Here is a tiny trained network, its code and every weight. The questions are about switching its units off for an input and a class, where a switched-off unit gives its printed mean instead of its output.

import numpy as np


def w(rows, s, z=0):
    codes = np.array(rows[::2]) - 128.0
    scale = np.full(codes.shape[1], s)
    scale[-1] = z or s
    return codes * scale


def norm(h):
    return h / np.sqrt((h * h).mean(-1, keepdims=True) + 1e-5)


def f(y):
    return np.maximum(y, 0)


def log_softmax(a):
    a = a - a.max(-1, keepdims=True)
    return a - np.log(np.exp(a).sum(-1, keepdims=True))


def net(x, mask):
    res = np.array(x, float).reshape(1, 7) / 4 @ E
    u = 0
    for l in range(3):
        y = f(norm(res) @ A[l][:, :-1].T + A[l][:, -1])
        res = res + np.where(mask[u : u + 12], y, B[l][:, -1]) @ B[l][:, :-1]
        u += 12
    return log_softmax(norm(res)[-1] @ U[:, :-1].T + U[:, -1])


A, B = {}, {}
E = w([
[133,120,133,130],'x0',
[254,167,184,123],'x1',
[129,128,130,129],'x2',
[128,127,131,130],'x3',
[127,125,130,130],'x4',
[112,62,169,35],'x5',
[173,154,45,189],'x6',
],0.0069)
A[0] = w([
[200,175,174,105,150],'L0N0',
[27,78,124,113,183],'L0N1',
[183,211,111,230,71],'L0N2',
[76,124,42,254,55],'L0N3',
[122,132,134,177,48],'L0N4',
[175,76,156,168,147],'L0N5',
[142,55,61,192,84],'L0N6',
[190,149,149,65,58],'L0N7',
[90,173,177,209,3],'L0N8',
[29,152,214,52,77],'L0N9',
[218,186,83,233,69],'L0N10',
[156,75,93,86,30],'L0N11',
],0.0075,0.0029)
B[0] = w([
[169,215,179,95,229],'L0N0',
[254,45,95,177,238],'L0N1',
[124,117,66,92,237],'L0N2',
[50,178,144,126,227],'L0N3',
[129,206,130,79,139],'L0N4',
[98,168,70,73,171],'L0N5',
[33,191,153,129,177],'L0N6',
[82,173,231,138,186],'L0N7',
[119,51,216,106,148],'L0N8',
[152,111,75,120,225],'L0N9',
[133,156,125,114,253],'L0N10',
[116,181,107,173,142],'L0N11',
],0.0073,0.0051)
A[1] = w([
[9,122,62,181,153],'L1N0',
[204,192,143,149,184],'L1N1',
[62,60,5,172,49],'L1N2',
[252,80,33,215,159],'L1N3',
[191,139,85,131,100],'L1N4',
[163,148,163,66,112],'L1N5',
[35,170,119,114,51],'L1N6',
[195,115,127,132,125],'L1N7',
[116,126,80,215,4],'L1N8',
[150,172,189,72,40],'L1N9',
[132,192,218,255,117],'L1N10',
[122,139,36,104,122],'L1N11',
],0.0079,0.003)
B[1] = w([
[106,112,194,170,251],'L1N0',
[108,48,5,49,254],'L1N1',
[147,183,129,158,245],'L1N2',
[88,40,204,198,232],'L1N3',
[163,82,95,190,168],'L1N4',
[72,218,209,105,220],'L1N5',
[124,129,151,139,176],'L1N6',
[62,159,144,145,178],'L1N7',
[61,254,115,81,163],'L1N8',
[150,145,134,64,219],'L1N9',
[151,130,94,135,186],'L1N10',
[104,100,188,153,197],'L1N11',
],0.0075,0.0047)
A[2] = w([
[106,133,72,70,3],'L2N0',
[134,8,106,141,73],'L2N1',
[126,175,123,210,203],'L2N2',
[132,156,145,93,121],'L2N3',
[99,151,180,170,42],'L2N4',
[135,147,71,83,87],'L2N5',
[137,34,96,36,171],'L2N6',
[84,128,198,205,254],'L2N7',
[106,154,87,56,67],'L2N8',
[88,177,188,60,123],'L2N9',
[146,137,113,81,41],'L2N10',
[179,173,121,145,174],'L2N11',
],0.012,0.0023)
B[2] = w([
[225,172,155,163,164],'L2N0',
[78,3,85,74,208],'L2N1',
[157,98,88,108,213],'L2N2',
[60,176,86,177,191],'L2N3',
[68,69,157,180,177],'L2N4',
[174,120,132,156,184],'L2N5',
[79,191,82,66,209],'L2N6',
[164,68,208,117,253],'L2N7',
[237,126,151,167,208],'L2N8',
[160,90,125,187,255],'L2N9',
[106,175,192,205,176],'L2N10',
[117,45,17,143,174],'L2N11',
],0.0064,0.0068)
U = w([
[98,45,199,151,227],'0',
[197,199,137,94,179],'1',
[63,53,94,33,180],'2',
[131,155,232,23,3],'3',
[6,170,127,165,84],'4',
[171,124,27,131,27],'5',
],0.02,0.0029)

Each question gives the input, the list of numbers given to net, and the class t.
The units are the neurons (one row each of A and B). Each row of codes is followed by its name. A weight is (code - 128) times the scale printed after its matrix; where a second scale follows, it is the last column's (A, B and U).
mask holds one flag per neuron, layer by layer. A switched-off neuron (its flag False) gives its mean, the last column of its row in B, instead of its output. The means were averaged over made-up inputs and are rounded, as every weight is.
A unit's drop is (log p(t) with every unit on - log p(t) with that unit switched off) / (log p(t) with every unit on - log p(t) with every unit switched off).
The circuit of an input: a set's keep is (log p(t) with only the set's units on - log p(t) with every unit switched off) / (log p(t) with every unit on - log p(t) with every unit switched off). Starting from the 12 units with the biggest drops (on a tie, the unit counted first), units are removed one at a time, each time the one whose removal leaves the highest keep (on an exact tie, the one counted first), for as long as the keep stays at least 0.8.
circuit, biggest first: the units of the circuit, biggest drop first
most important unit: the unit with the biggest drop
top k neurons: the k neurons with the biggest drops, biggest first
top k neurons in layer l: the k neurons of layer l with the biggest drops, biggest first
drop of u: that unit's drop, to one decimal
input [7,-4,-5,-3,-6,-1,6], class 4: circuit, biggest first => L0N3
input [7,-7,-4,-4,5,-6,-2], class 0: circuit, biggest first => L2N7, L1N0
input [6,5,-5,-2,6,-4,3], class 5: top 2 neurons => L2N11, L1N4
input [5,1,1,-2,-5,5,-3], class 3: top 2 neurons => L1N1, L1N3
input [-7,1,-7,4,-5,6,7], class 1: top 3 neurons => L0N1, L0N6, L0N3
input [5,-6,2,5,-3,5,2], class 0: top 2 neurons => L1N3, L1N1
input [8,-8,3,-4,5,-7,0], class 0: circuit, biggest first => L1N0, L2N7
input [0,3,-3,7,-1,-1,-8], class 1: top 3 neurons in layer 1 => L1N3, L1N0, L1N11
input [7,1,-1,1,6,6,8], class 1: top 4 neurons in layer 0 => L0N6, L0N1, L0N3, L0N9
input [6,-8,0,-7,1,-4,-4], class 0: top 2 neurons => L2N7, L0N1
input [2,0,5,4,-1,-7,2], class 4: top 3 neurons => L0N0, L1N0, L0N3
input [7,-1,8,-5,8,1,-5], class 2: top 2 neurons in layer 2 => L2N1, L2N6
input [-6,-6,8,0,5,7,3], class 0: top 2 neurons in layer 1 => L1N3, L1N1
input [1,3,3,-6,5,5,1], class 1: most important unit => L1N3
input [3,6,6,6,8,-4,1], class 5: top 2 neurons in layer 0 => L0N3, L0N6
input [2,3,3,-3,-4,2,3], class 1: drop of L0N1 => 0.1
input [8,-6,5,-8,5,-7,0], class 0: drop of L2N7 => 1.0
input [4,2,1,3,6,0,-4], class 1: drop of L1N3 => 0.2
input [8,2,-3,1,0,7,-1], class 3: drop of L1N0 => 0.0
input [-5,2,-8,-8,-6,6,6], class 1: most important unit => L0N1
